Below is a small trained network, with its code and all its weights. Each question gives an input and a class and asks what happens when units are switched off, that is, made to give their printed mean instead of their output.

import numpy as np


def w(rows, s, z=0):
    codes = np.array(rows[::2]) - 128.0
    scale = np.full(codes.shape[1], s)
    scale[-1] = z or s
    return codes * scale


def norm(h):
    return h / np.sqrt((h * h).mean(-1, keepdims=True) + 1e-5)


def f(y):
    return y / 2 * (1 + np.tanh(0.7978845608 * (y + 0.044715 * y**3)))


def log_softmax(a):
    a = a - a.max(-1, keepdims=True)
    return a - np.log(np.exp(a).sum(-1, keepdims=True))


def net(x, mask):
    res = np.array(x, float).reshape(1, 7) / 4 @ E
    u = 0
    for l in range(4):
        y = f(norm(res) @ A[l][:, :-1].T + A[l][:, -1])
        res = res + np.where(mask[u : u + 4], y, B[l][:, -1]) @ B[l][:, :-1]
        u += 4
    return log_softmax(norm(res)[-1] @ U[:, :-1].T + U[:, -1])


A, B = {}, {}
E = w([
[158,244,215,180,196,163,113,40,70,85,140,119],'x0',
[150,137,130,76,186,97,21,169,161,152,156,106],'x1',
[163,107,169,125,68,121,156,255,115,225,94,223],'x2',
[128,130,126,163,124,165,113,132,172,134,174,130],'x3',
[184,210,104,157,168,45,75,212,62,118,220,144],'x4',
[100,130,156,160,140,199,172,118,169,157,220,202],'x5',
[72,55,134,3,156,79,167,141,111,106,129,119],'x6',
],0.0053)
A[0] = w([
[141,15,92,53,116,138,123,92,206,130,159,129,4],'0.n1',
[201,161,129,93,98,158,162,223,104,158,94,176,38],'0.n2',
[148,121,65,127,134,92,101,180,180,141,104,157,146],'0.n3',
[96,113,185,227,255,140,127,76,151,176,96,104,55],'0.n4',
],0.0042,0.0031)
B[0] = w([
[12,204,152,45,68,147,91,86,231,165,34,127,196],'0.n1',
[169,140,161,112,59,119,61,160,129,211,190,95,200],'0.n2',
[72,199,182,99,185,31,197,146,121,187,141,100,250],'0.n3',
[146,111,16,163,84,57,90,110,67,230,253,57,200],'0.n4',
],0.0061,0.0012)
A[1] = w([
[152,82,177,125,110,97,167,3,12,97,60,57,63],'1.n1',
[54,3,119,49,129,120,102,77,171,156,66,141,2],'1.n2',
[154,99,107,198,101,212,188,86,187,141,201,186,115],'1.n3',
[189,246,123,161,203,151,22,21,158,32,197,87,33],'1.n4',
],0.0044,0.0026)
B[1] = w([
[136,255,45,52,73,161,97,154,196,51,51,160,196],'1.n1',
[106,120,103,77,116,129,133,140,166,164,180,77,181],'1.n2',
[115,129,178,120,101,172,183,153,58,92,116,74,173],'1.n3',
[142,181,145,109,217,194,98,102,121,207,121,121,255],'1.n4',
],0.009,0.0052)
A[2] = w([
[127,88,92,90,141,51,61,137,80,91,144,104,54],'2.n1',
[79,2,115,87,149,135,126,122,202,137,95,97,35],'2.n2',
[144,96,96,141,183,89,122,142,128,130,142,131,28],'2.n3',
[116,157,150,168,205,151,67,66,126,122,129,146,2],'2.n4',
],0.0076,0.0016)
B[2] = w([
[134,162,79,221,136,109,173,145,153,116,176,115,178],'2.n1',
[97,85,132,172,125,101,97,77,231,186,234,105,238],'2.n2',
[137,158,156,162,125,161,254,178,92,102,73,101,131],'2.n3',
[149,162,116,105,167,185,90,92,101,208,158,89,253],'2.n4',
],0.0097,0.0044)
A[3] = w([
[189,109,159,139,102,75,127,186,140,188,105,174,3],'3.n1',
[118,100,145,205,84,171,144,73,111,117,97,148,43],'3.n2',
[150,103,166,145,101,126,66,170,108,209,127,254,112],'3.n3',
[101,125,90,56,121,123,109,132,148,90,70,124,80],'3.n4',
],0.0071,0.003)
B[3] = w([
[212,53,152,222,147,171,39,149,119,76,94,217,215],'3.n1',
[181,120,125,218,98,203,254,188,155,103,128,71,141],'3.n2',
[82,71,163,71,75,98,52,51,121,98,40,116,250],'3.n3',
[98,93,81,151,133,107,137,114,186,46,95,166,185],'3.n4',
],0.0072,0.0025)
U = w([
[145,108,153,227,47,228,234,145,102,120,108,84,39],'0',
[171,140,61,205,181,26,168,212,83,115,166,120,121],'1',
[170,55,184,168,77,102,40,171,82,147,78,194,153],'2',
[119,170,41,78,103,131,139,93,152,23,33,139,126],'3',
[167,201,111,133,246,196,83,71,73,212,131,78,189],'4',
[67,99,168,68,165,115,198,97,21,78,183,172,3],'5',
[56,55,103,111,105,89,143,91,210,194,196,84,214],'6',
],0.012,0.0027)

Each question gives the input, the list of numbers given to net, and the class t.
The units are the neurons (one row each of A and B). Each row of codes is followed by its name. A weight is (code - 128) times the scale printed after its matrix; where a second scale follows, it is the last column's (A, B and U).
mask holds one flag per neuron, layer by layer. A switched-off neuron (its flag False) gives its mean, the last column of its row in B, instead of its output. The means were averaged over made-up inputs and are rounded, as every weight is.
A unit's drop is (log p(t) with every unit on - log p(t) with that unit switched off) / (log p(t) with every unit on - log p(t) with every unit switched off).
The circuit of an input: a set's keep is (log p(t) with only the set's units on - log p(t) with every unit switched off) / (log p(t) with every unit on - log p(t) with every unit switched off). Starting from the 12 units with the biggest drops (on a tie, the unit counted first), units are removed one at a time, each time the one whose removal leaves the highest keep (on an exact tie, the one counted first), for as long as the keep stays at least 0.8.
circuit, biggest first: the units of the circuit, biggest drop first
k most important neurons: the k neurons with the biggest drops, biggest first
k most important neurons of layer l: the k neurons of layer l with the biggest drops, biggest first
drop of u: that unit's drop, to one decimal
input [0,-8,7,0,5,-7,8], class 2: circuit, biggest first	[3.n1]
input [-1,0,3,7,-3,-6,-2], class 6: 3 most important neurons	[2.n2 1.n1 1.n4]
input [1,-5,2,1,-2,-7,-7], class 3: 2 most important neurons	[1.n1 2.n2]
input [6,6,8,6,-7,7,-1], class 0: 3 most important neurons	[1.n3 3.n2 1.n4]
input [-8,8,4,-4,6,3,5], class 1: circuit, biggest first	[2.n1 2.n3]
input [5,-8,-5,7,-5,-7,-3], class 3: 3 most important neurons	[1.n1 2.n2 3.n4]
input [2,5,1,4,5,3,7], class 1: 3 most important neurons	[1.n4 2.n1 2.n3]
input [7,-1,4,6,-4,3,7], class 0: 2 most important neurons	[1.n4 3.n2]
input [0,5,-4,-5,3,-8,4], class 3: 2 most important neurons of layer 2	[2.n2 2.n4]
input [-2,6,4,-5,-7,6,-7], class 2: 3 most important neurons	[3.n3 2.n4 0.n2]
input [0,-4,4,4,-1,-4,-7], class 0: 2 most important neurons	[3.n2 1.n3]
input [4,0,3,4,-4,-4,8], class 6: 3 most important neurons	[1.n2 2.n2 0.n1]
input [-4,-4,-4,2,5,3,2], class 5: 3 most important neurons of layer 1	[1.n1 1.n3 1.n2]
input [6,-7,-1,-2,-6,6,2], class 0: circuit, biggest first	[3.n2]
input [1,-7,2,-1,8,-8,-8], class 2: 2 most important neurons of layer 2	[2.n4 2.n1]
input [0,2,3,-6,-7,-4,-2], class 6: 2 most important neurons	[1.n2 2.n2]
input [3,-5,5,-6,0,-5,-5], class 2: 2 most important neurons	[0.n2 3.n1]
input [0,8,0,-3,1,7,3], class 6: 2 most important neurons	[1.n4 0.n1]
input [-1,5,3,-6,-2,-5,0], class 6: drop of 1.n1	0.8
input [7,3,0,-4,-8,-1,6], class 3: circuit, biggest first	[1.n1]
input [2,-5,3,-5,-8,-6,-7], class 3: drop of 1.n1	1.8
input [5,0,6,-1,-8,-8,4], class 3: drop of 1.n1	4.1
